Below is a small trained network, with its code and all its weights. Each question gives an input and a class and asks what happens when units are switched off, that is, made to give their printed mean instead of their output.

import numpy as np


def w(rows, s, z=0):
    codes = np.array(rows[::2]) - 128.0
    scale = np.full(codes.shape[1], s)
    scale[-1] = z or s
    return codes * scale


def f(y):
    return np.maximum(y, 0)


def log_softmax(a):
    a = a - a.max(-1, keepdims=True)
    return a - np.log(np.exp(a).sum(-1, keepdims=True))


def net(x, mask):
    res = np.array(x, float).reshape(1, 2) / 4 @ E
    y = f(res @ A[0][:, :-1].T + A[0][:, -1])
    res = res + np.where(mask, y, B[0][:, -1]) @ B[0][:, :-1]
    return log_softmax(res[-1] @ U[:, :-1].T + U[:, -1])


A, B = {}, {}
E = w([
[193,122,199,6,165,73],'x0',
[102,206,154,127,247,164],'x1',
],0.018)
A[0] = w([
[165,112,103,24,141,157,80],'N1',
[148,86,121,127,45,96,124],'N2',
[157,164,219,52,83,139,121],'N3',
[163,104,77,131,67,76,58],'N4',
[170,113,119,151,130,116,247],'N5',
[172,144,120,132,188,171,216],'N6',
[64,108,57,198,153,180,133],'N7',
[88,250,131,123,188,170,53],'N8',
[65,106,101,199,112,177,59],'N9',
[184,147,180,106,148,73,78],'N10',
],0.013)
B[0] = w([
[229,194,31,155,112,136,184],'N1',
[63,178,252,82,120,165,204],'N2',
[187,68,70,88,152,141,211],'N3',
[82,192,157,33,2,249,177],'N4',
[32,3,120,228,245,6,200],'N5',
[66,115,157,105,175,47,209],'N6',
[165,121,80,216,146,133,255],'N7',
[62,208,154,35,51,213,220],'N8',
[223,97,63,181,120,220,219],'N9',
[221,119,109,100,67,114,192],'N10',
],0.0092,0.021)
U = w([
[254,121,62,119,136,178,54],'0',
[71,200,197,49,106,208,61],'1',
[57,29,149,142,206,47,254],'2',
],0.014,0.0095)

Each question gives the input, the list of numbers given to net, and the class t.
The units are the neurons (one row each of A and B). Each row of codes is followed by its name. A weight is (code - 128) times the scale printed after its matrix; where a second scale follows, it is the last column's (A, B and U).
mask holds one flag per neuron, in row order. A switched-off neuron (its flag False) gives its mean, the last column of its row in B, instead of its output. The means were averaged over made-up inputs and are rounded, as every weight is.
A unit's drop is (log p(t) with every unit on - log p(t) with that unit switched off) / (log p(t) with every unit on - log p(t) with every unit switched off).
The circuit of an input: a set's keep is (log p(t) with only the set's units on - log p(t) with every unit switched off) / (log p(t) with every unit on - log p(t) with every unit switched off). Starting from all 10 units, units are removed one at a time, each time the one whose removal leaves the highest keep (on an exact tie, the one counted first), for as long as the keep stays at least 0.8.
units of the circuit, in order: the units of the circuit, biggest drop first
unit that matters most: the unit with the biggest drop
k most important neurons: the k neurons with the biggest drops, biggest first
drop when u is switched off: that unit's drop, to one decimal
input [-3,5], class 1: unit that matters most : N8
input [-3,4], class 1: 4 most important neurons : N8, N5, N3, N1
input [0,4], class 1: 3 most important neurons : N8, N5, N7
input [-3,2], class 2: units of the circuit, in order : N1, N4
input [-4,-5], class 1: 4 most important neurons : N2, N4, N3, N1
input [3,3], class 2: 2 most important neurons : N9, N4
input [8,8], class 0: 2 most important neurons : N1, N3
input [2,-4], class 1: 4 most important neurons : N4, N2, N7, N6
input [2,3], class 2: 2 most important neurons : N4, N2
input [6,-8], class 1: 2 most important neurons : N2, N4
input [-2,-3], class 2: 2 most important neurons : N8, N5
input [3,-1], class 2: drop when N4 is switched off : 0.1
input [1,-6], class 1: drop when N4 is switched off : 0.3
input [1,-8], class 1: drop when N9 is switched off : 0.0
input [-4,-7], class 1: units of the circuit, in order : N2
input [7,7], class 0: drop when N2 is switched off : 1.7
